data =
array([[ 41,  44, -21, -39,  42, -39,  39,  45,   0,  42,  40, -42],
       [ 11,  12, -45, -18, -40, -17, -41,  10, -45,  10,  -8,  45],
       [ -3,   2,  42,  15,  41,   6,  42,   3,  44,  -1,  19, -41],
       [ 42,  41, -42, -46,  11, -42, -31,  40, -40,  37,  30,  42],
       [-12,  -8,  45,  24,  32,  12,  43, -17,  39, -17, -12, -39],
       [-46, -41,  17,  42, -42,  36, -41, -42, -39, -39, -45,  42],
       [ 37,  38,  43, -18,  42, -16,  43,  38,  46,  36,  47, -39],
       [ 37,  34, -43, -41,  39, -37,  21,  43, -22,  45,  45, -15],
       [  4,   5, -44, -18, -41,  -5, -41,   5, -41,   2, -14,  43],
       [-40, -43,  25,  44, -46,  43, -39, -43,  13, -44, -43,  39]])
Rows and columns are numbered from 1.
The entry just left of -15: 45
The entry at row 2, column 1: 11
Which number is the entry in row 1 and column 1? 41
The entry at row 2, column 3 -> -45
The top-right entry -> -42
Which number is the entry in row 3 and column 1? -3
Which number is the entry just left of 46? 38
The bottom-right entry is 39
The entry just left of the largest entry is 36
The entry at row 1, column 3 is -21
Which number is the entry in the bottom-left corner? -40
Which number is the entry in row 3 and column 3? 42
The entry at row 1, column 2: 44
The bottom entry of the column that holds the largest entry: -43
The entry just right of the largest entry is -39
The top entry of the column that holds the largest entry -> 40

array([ 1.089, -0.490,  1.494,  0.622, -1.452,  0.429,  1.448, -0.137])
Find the second entry from the end.
1.448
Find the entry just right of -1.452.
0.429
The 3rd entry is 1.494
The entry just left of -0.490: 1.089
The entry just left of -1.452 is 0.622
The last entry: -0.137

grid =
array([7653, 1356, 7671, 8021, 7723, 7639, 8232, 7723, 5671, 6310, 1238,
       1230, 5775])
The first entry from the left?
A: 7653
The third entry from the left?
A: 7671
The centre entry?
A: 8232
The second entry from the right?
A: 1230
The first entry from the right: 5775
The entry just left of 1230 is 1238
The entry just left of 7671?
A: 1356

A =
[[-11   2  -2   8  14  11  -9 -15 -14   0  18  -2  -4]
 [ -9  -9 -31 -10 -26  -3 -13  14   8 -38   0 -25 -12]
 [ 12  12  -7   6  -6   3 -11  -4   5 -18   7 -18  -6]
 [ 11   9   2   2  -8   4  10   0   5  -2   7  -3  -4]
 [  0 -16   8  -3   3   2  -3 -16  -8   4  10  -7   6]
 [ 16  -5  -3   6 -14  -5   4  -7   7  28   1  -2 -18]
 [  6  -9  -7   2  -6 -12  -1  20  17  42 -12 -11 -24]]
Counting starts at 1.
Report the entry just left of the centre entry.
A: 4
The entry directly below the smallest entry is -18
Report the entry at row 1, column 3.
A: -2
Report the entry in row 2 and column 3.
A: -31
Report the bottom-left entry.
A: 6
The top entry of the column that holds the largest entry -> 0
Report the entry in row 1 and column 2.
A: 2
Report the entry in the top-right corner.
A: -4
The bottom-right entry: -24
The entry in row 3 and column 1: 12
Report the entry in row 3 and column 2.
A: 12
Report the entry just right of the smallest entry.
A: 0
The top-left entry -> -11
Report the entry at row 2, column 1.
A: -9
The entry directly below the centre entry is -3
The entry just left of 1 -> 28
The entry at row 3, column 3: -7
Report the largest entry.
A: 42
Report the entry just left of -31.
A: -9
Report the entry just right of the centre entry.
A: 0
The entry just left of the smallest entry -> 8
The minimum: -38

Questions about the row below.
1) Which number is the entry just left of -0.7?
2) Which number is the entry just right of the smallest entry?
3) Which number is the entry just left of the largest entry?
4) Which number is the entry just left of the smallest entry?
[ 0.2 -0.4  0.7 -1.7  0.1  0.7 -0.7  0.7  2.1]
1) 0.7
2) 0.1
3) 0.7
4) 0.7

[[  0  10  11   5   6  17  -8  23]
 [ -2   1   5   2  -2  15 -10   6]
 [  9 -14  -8  -8 -20 -18   7 -22]
 [ 12 -12  -4  -7 -21 -16   7 -15]
 [-21  -3 -11   2  15   8  -5 -18]
 [ -5 -18 -18  -8 -13 -17   5 -40]
 [  3   0   6   0  -6   9  -6   6]]
Which number is the first entry of the largest entry's row?
A: 0
The entry just left of -10 is 15
Which number is the entry in the bottom-left corner?
A: 3
Which number is the top-right entry?
A: 23
Which number is the 2nd largest entry?
A: 17
The first entry of the smallest entry's row: -5
The 4th entry from the end, reading row by row: -6
Which number is the third entry in reading order?
A: 11
The second entry, reading row by row is 10
Which number is the fourth entry, reading row by row?
A: 5
The entry directly above -14 -> 1
The last entry, reading row by row: 6
The second entry on the diagonal from the top-right corner -> -10
The entry directly above -15 is -22
The largest entry in the last row is 9
Which number is the 5th entry from the end, reading row by row?
A: 0
Which number is the smallest entry in the first row?
A: -8
The entry just left of -22: 7
Which number is the 3rd entry on the diagonal from the top-right corner?
A: -18
Which number is the largest entry in the first column?
A: 12
The entry just left of the smallest entry -> 5
Which number is the entry directly below the largest entry?
A: 6
The 2nd-last entry, reading row by row is -6

[[ 20  12  -5  22   8 -49]
 [ 32 -22 -31 -15 -11 -36]
 [ 20   1   9   0 -10 -33]
 [ 21   0  10   1 -12 -31]
 [ 32 -22 -28 -15 -12 -35]
 [ 22 -10   6  -9 -19 -25]
 [ 21   0   9   2 -11 -31]
 [ 23 -10   4 -16 -19 -25]
 [ 23  -4  10   1 -15 -28]
 [ 32 -21 -25 -16 -13 -34]
 [ 20   9  -3  25   5 -46]
 [ 26 -15  -5 -14 -19 -27]
 [ 25 -12   2 -13 -19 -25]
 [ 21  -6  10  -2 -16 -27]
 [ 20  11  -3  19   5 -47]]
The first entry, reading row by row is 20
The last entry, reading row by row is -47
Which number is the minimum?
A: -49
The second-last entry, reading row by row -> 5
The largest entry in the first row -> 22
Which number is the third-last entry, reading row by row?
A: 19
The 3rd entry on the main diagonal: 9
Which number is the 3rd entry, reading row by row?
A: -5
Which number is the entry just left of -6?
A: 21
The entry directly above -34 is -28
The second entry on the diagonal from the top-right corner -> -11
Which number is the third entry on the diagonal from the top-right corner?
A: 0
The 5th entry in reading order is 8
Which number is the second entry on the main diagonal?
A: -22
The entry just right of -4 -> 10
Which number is the second entry in reading order?
A: 12
The entry directly above 11: -6
Which number is the bottom-left entry?
A: 20
The entry just right of 6: -9

Questions about the grid below. Counting starts at 1.
1) Which number is the entry at row 1, column 2?
2) Which number is the entry at row 1, column 1?
3) Which number is the entry directly below the largest entry?
4) Which number is the entry at row 2, column 1?
5) Which number is the entry in the top-right corner?
6) Which number is the entry at row 3, column 3?
7) Which number is the entry just right of the largest entry?
8) Which number is the bottom-right entry?
[[142  42 135 164 150  58 160 132 127 124  92]
 [129 238 145 132 137 130 176 115 166 112 153]
 [137 107  91 128 199 137 141 179 142 150 121]
 [121 101 125 127 138 123 202  87 107 111  89]
 [121 153 105 161 153 184 140 143 155 130 116]
 [ 78 118 167  97 150 110 103  91 164 131 147]
 [160 144 117 125 129 128 106 142 127 120  97]
 [145 126 153 148 156 174 124 131 155 138 110]
 [ 65 127 136 206 152 183 201 156  93 106 103]
 [152 134  79 124 112  84 135 125 141 168 172]
 [130 135 149 151  84 213 103 192 108 173  92]
 [139 146 175 186 118 156 103 144 129 162 108]
 [173 133 208 204  68 106 123 150 212 137  80]
 [102 118 137  99 149 126 126 142 123 139 123]]
1) 42
2) 142
3) 107
4) 129
5) 92
6) 91
7) 145
8) 123
